Here is a tiny trained network, its code and every weight. The questions are about switching its units off for an input and a class, where a switched-off unit gives its printed mean instead of its output.

import numpy as np


def w(rows, s, z=0):
    codes = np.array(rows[::2]) - 128.0
    scale = np.full(codes.shape[1], s)
    scale[-1] = z or s
    return codes * scale


def f(y):
    return y / 2 * (1 + np.tanh(0.7978845608 * (y + 0.044715 * y**3)))


def log_softmax(a):
    a = a - a.max(-1, keepdims=True)
    return a - np.log(np.exp(a).sum(-1, keepdims=True))


def net(x, mask):
    res = np.array(x, float).reshape(1, 8) / 4 @ E
    y = f(res @ A[0][:, :-1].T + A[0][:, -1])
    res = res + np.where(mask, y, B[0][:, -1]) @ B[0][:, :-1]
    return log_softmax(res[-1] @ U[:, :-1].T + U[:, -1])


A, B = {}, {}
E = w([
[125,127,130,129,128],'x0',
[129,128,128,128,129],'x1',
[119,125,132,129,128],'x2',
[50,183,49,111,179],'x3',
[114,121,91,253,131],'x4',
[124,219,186,148,108],'x5',
[119,125,132,130,127],'x6',
[138,131,124,125,129],'x7',
],0.015)
A[0] = w([
[140,67,136,64,127,203],'n0',
[70,201,15,186,148,53],'n1',
[128,237,179,246,122,22],'n2',
[191,78,181,236,86,173],'n3',
[196,61,241,85,104,254],'n4',
[172,17,141,163,136,125],'n5',
[108,251,246,47,120,109],'n6',
[135,22,44,181,138,149],'n7',
[113,25,92,8,126,217],'n8',
[57,191,85,9,146,152],'n9',
],0.016,0.007)
B[0] = w([
[127,140,146,45,124,187],'n0',
[28,251,130,92,81,208],'n1',
[149,132,178,57,236,199],'n2',
[236,85,155,160,176,237],'n3',
[88,165,223,60,45,250],'n4',
[201,204,104,95,92,202],'n5',
[102,73,84,194,25,240],'n6',
[149,206,90,221,57,210],'n7',
[119,148,134,74,245,226],'n8',
[163,57,38,97,150,237],'n9',
],0.029,0.024)
U = w([
[65,161,187,54,177,252],'0',
[198,134,122,194,102,144],'1',
[83,83,184,130,71,97],'2',
[155,115,213,148,230,32],'3',
[99,115,81,86,246,48],'4',
[65,174,107,212,117,184],'5',
[89,86,54,154,119,101],'6',
],0.012,0.0035)

Each question gives the input, the list of numbers given to net, and the class t.
The units are the neurons (one row each of A and B). Each row of codes is followed by its name. A weight is (code - 128) times the scale printed after its matrix; where a second scale follows, it is the last column's (A, B and U).
mask holds one flag per neuron, in row order. A switched-off neuron (its flag False) gives its mean, the last column of its row in B, instead of its output. The means were averaged over made-up inputs and are rounded, as every weight is.
A unit's drop is (log p(t) with every unit on - log p(t) with that unit switched off) / (log p(t) with every unit on - log p(t) with every unit switched off).
The circuit of an input: a set's keep is (log p(t) with only the set's units on - log p(t) with every unit switched off) / (log p(t) with every unit on - log p(t) with every unit switched off). Starting from all 10 units, units are removed one at a time, each time the one whose removal leaves the highest keep (on an exact tie, the one counted first), for as long as the keep stays at least 0.8.
units of the circuit, in order: the units of the circuit, biggest drop first
top k neurons: the k neurons with the biggest drops, biggest first
drop of u: that unit's drop, to one decimal
input [-7,7,6,1,-1,-3,-6,-1], class 4: top 2 neurons => [n4; n1]
input [0,-6,1,8,-6,2,-6,-8], class 6: units of the circuit, in order => [n6]
input [-5,-5,3,1,0,4,-1,-2], class 6: units of the circuit, in order => [n4; n3]
input [-2,-3,-1,3,2,0,0,-4], class 5: top 2 neurons => [n8; n4]
input [7,6,3,5,1,-3,-2,8], class 5: top 4 neurons => [n1; n2; n4; n7]
input [-1,4,-6,-1,1,-8,5,6], class 1: top 2 neurons => [n7; n1]
input [-5,-2,-4,-6,0,4,1,-6], class 2: top 2 neurons => [n4; n8]
input [-2,3,3,-3,1,-1,4,-3], class 1: top 2 neurons => [n2; n8]
input [-1,3,-7,-6,-6,1,-5,-2], class 2: top 3 neurons => [n6; n2; n1]
input [-5,-8,-4,-3,-1,1,-2,3], class 2: top 2 neurons => [n8; n2]
input [6,-4,4,-7,3,8,7,5], class 3: top 2 neurons => [n2; n3]
input [5,-3,-5,6,-1,-2,4,6], class 4: top 2 neurons => [n4; n9]
input [-1,-5,6,-4,1,-2,5,-6], class 1: top 2 neurons => [n2; n1]
input [-1,-1,-8,2,-8,-3,-3,-2], class 4: units of the circuit, in order => [n9]
input [1,-4,6,1,-6,-8,-5,6], class 4: top 3 neurons => [n8; n9; n1]
input [-7,1,-2,2,-5,1,-7,-6], class 6: top 2 neurons => [n6; n2]
input [7,-6,-6,2,-7,-5,-6,7], class 4: drop of n9 => 0.3
input [-7,-2,-5,0,-8,7,-1,-3], class 2: drop of n4 => 0.9
input [7,4,-6,1,4,-7,5,0], class 5: drop of n7 => 0.5
input [5,-7,4,-7,3,4,4,-5], class 3: units of the circuit, in order => [n3]
